Below is a small trained network, with its code and all its weights. Each question gives an input and a class and asks what happens when units are switched off, that is, made to give their printed mean instead of their output.

import numpy as np


def w(rows, s, z=0):
    codes = np.array(rows[::2]) - 128.0
    scale = np.full(codes.shape[1], s)
    scale[-1] = z or s
    return codes * scale


def f(y):
    return np.maximum(y, 0)


def log_softmax(a):
    a = a - a.max(-1, keepdims=True)
    return a - np.log(np.exp(a).sum(-1, keepdims=True))


def net(x, mask):
    res = np.array(x, float).reshape(1, 7) / 4 @ E
    y = f(res @ A[0][:, :-1].T + A[0][:, -1])
    res = res + np.where(mask, y, B[0][:, -1]) @ B[0][:, :-1]
    return log_softmax(res[-1] @ U[:, :-1].T + U[:, -1])


A, B = {}, {}
E = w([
[109,146,136,100,138,138,112,126,119,134,114,154],'x0',
[161,164,139,145,170,115,84,133,167,78,97,167],'x1',
[198,155,28,141,214,173,115,62,128,211,214,127],'x2',
[137,84,138,148,134,58,94,199,89,122,231,250],'x3',
[71,203,115,78,232,53,166,158,106,69,214,28],'x4',
[129,117,138,132,144,113,126,93,129,117,126,133],'x5',
[121,171,136,139,144,127,106,160,145,136,104,155],'x6',
],0.012)
A[0] = w([
[172,148,25,116,194,163,82,89,135,222,183,129,175],'N0',
[193,164,61,166,134,147,110,83,107,207,150,162,103],'N1',
[116,56,129,148,125,63,69,166,58,89,166,192,120],'N2',
[70,120,196,136,104,74,189,153,113,138,70,152,176],'N3',
[150,102,97,162,57,192,103,116,184,171,101,177,3],'N4',
[112,113,115,116,165,68,159,153,116,192,62,142,84],'N5',
[58,211,114,65,232,52,173,173,87,78,186,55,8],'N6',
[134,97,92,139,158,130,90,178,92,158,175,182,101],'N7',
[108,128,245,93,90,139,158,172,78,97,97,133,156],'N8',
[139,122,55,144,184,164,125,112,155,180,155,149,162],'N9',
[130,120,164,150,122,77,146,166,79,157,154,201,119],'N10',
[165,2,135,168,86,188,106,141,135,218,46,211,50],'N11',
[141,151,188,123,133,197,177,99,153,120,39,70,151],'N12',
[95,148,104,121,137,160,118,86,185,143,72,64,67],'N13',
[78,66,232,102,31,58,127,198,147,47,54,102,177],'N14',
[212,168,138,107,146,148,133,86,183,235,196,140,184],'N15',
[186,62,177,153,93,188,118,78,135,194,47,206,45],'N16',
[132,61,122,135,134,82,96,194,73,133,202,232,104],'N17',
[111,166,68,103,122,200,100,80,163,152,19,27,81],'N18',
],0.0086,0.0031)
B[0] = w([
[76,121,118,122,136,225,138,78,203,70,208,198,203],'N0',
[98,117,131,131,88,165,137,132,175,110,173,149,180],'N1',
[169,139,100,160,42,95,130,89,83,167,131,115,193],'N2',
[105,101,86,105,122,173,146,110,130,142,175,163,192],'N3',
[122,44,174,58,130,71,109,166,106,130,85,142,185],'N4',
[163,152,134,121,129,93,112,95,183,105,141,125,135],'N5',
[130,47,216,68,175,101,156,201,146,94,37,31,235],'N6',
[137,132,110,180,117,141,108,106,82,168,150,104,168],'N7',
[88,123,90,162,87,132,140,162,156,118,199,174,198],'N8',
[70,166,99,121,110,169,138,143,141,107,128,196,174],'N9',
[171,170,111,176,140,125,144,106,106,158,119,110,176],'N10',
[131,122,149,85,168,93,163,183,165,107,100,50,220],'N11',
[185,191,83,197,88,128,141,111,41,198,111,131,192],'N12',
[124,169,149,164,108,52,90,90,71,135,110,118,174],'N13',
[46,159,80,92,150,203,167,37,202,69,216,254,253],'N14',
[41,172,122,157,146,174,124,103,160,128,195,152,182],'N15',
[131,52,191,51,171,109,123,192,166,155,57,64,210],'N16',
[205,173,109,204,57,68,101,83,33,161,70,63,204],'N17',
[166,160,78,206,108,79,46,66,58,175,95,87,205],'N18',
],0.0093,0.024)
U = w([
[92,129,92,156,123,210,99,88,187,90,173,221,254],'0',
[191,164,98,231,89,87,51,83,8,175,116,111,118],'1',
[138,61,192,89,180,99,104,222,156,101,100,61,8],'2',
],0.012,0.0018)

Each question gives the input, the list of numbers given to net, and the class t.
The units are the neurons (one row each of A and B). Each row of codes is followed by its name. A weight is (code - 128) times the scale printed after its matrix; where a second scale follows, it is the last column's (A, B and U).
mask holds one flag per neuron, in row order. A switched-off neuron (its flag False) gives its mean, the last column of its row in B, instead of its output. The means were averaged over made-up inputs and are rounded, as every weight is.
A unit's drop is (log p(t) with every unit on - log p(t) with that unit switched off) / (log p(t) with every unit on - log p(t) with every unit switched off).
The circuit of an input: a set's keep is (log p(t) with only the set's units on - log p(t) with every unit switched off) / (log p(t) with every unit on - log p(t) with every unit switched off). Starting from the 12 units with the biggest drops (on a tie, the unit counted first), units are removed one at a time, each time the one whose removal leaves the highest keep (on an exact tie, the one counted first), for as long as the keep stays at least 0.8.
circuit, biggest first: the units of the circuit, biggest drop first
most important unit: the unit with the biggest drop
top k neurons: the k neurons with the biggest drops, biggest first
drop when u is switched off: that unit's drop, to one decimal
input [5,-2,2,-4,6,6,-3], class 2: most important unit -> N6
input [-5,8,3,-7,7,-1,2], class 1: top 4 neurons -> (N18 N16 N12 N13)
input [2,7,-7,-6,7,-5,5], class 0: top 3 neurons -> (N14 N16 N11)
input [0,0,-6,8,6,1,-8], class 1: top 2 neurons -> (N17 N2)
input [5,7,-2,5,6,-3,-5], class 2: top 3 neurons -> (N6 N18 N12)
input [8,4,-8,3,8,-8,0], class 0: top 2 neurons -> (N14 N16)
input [1,3,-4,4,5,8,0], class 2: top 3 neurons -> (N6 N0 N18)
input [-2,4,6,-4,7,0,-5], class 2: top 2 neurons -> (N6 N14)
input [-5,-5,-6,-7,-6,-4,6], class 1: top 4 neurons -> (N18 N12 N0 N6)
input [-2,-3,1,7,7,-6,-1], class 1: top 3 neurons -> (N17 N16 N2)
input [-4,0,0,5,-4,2,-3], class 1: top 2 neurons -> (N17 N6)
input [7,-3,3,1,-5,7,-2], class 2: top 2 neurons -> (N14 N16)
input [5,0,2,4,6,-5,2], class 2: drop when N6 is switched off -> 2.5
input [4,7,5,8,4,-2,8], class 1: circuit, biggest first -> (N17)
input [-2,4,3,-3,7,-3,4], class 2: drop when N6 is switched off -> 0.8
input [8,0,-1,7,3,4,-7], class 1: drop when N16 is switched off -> 0.0
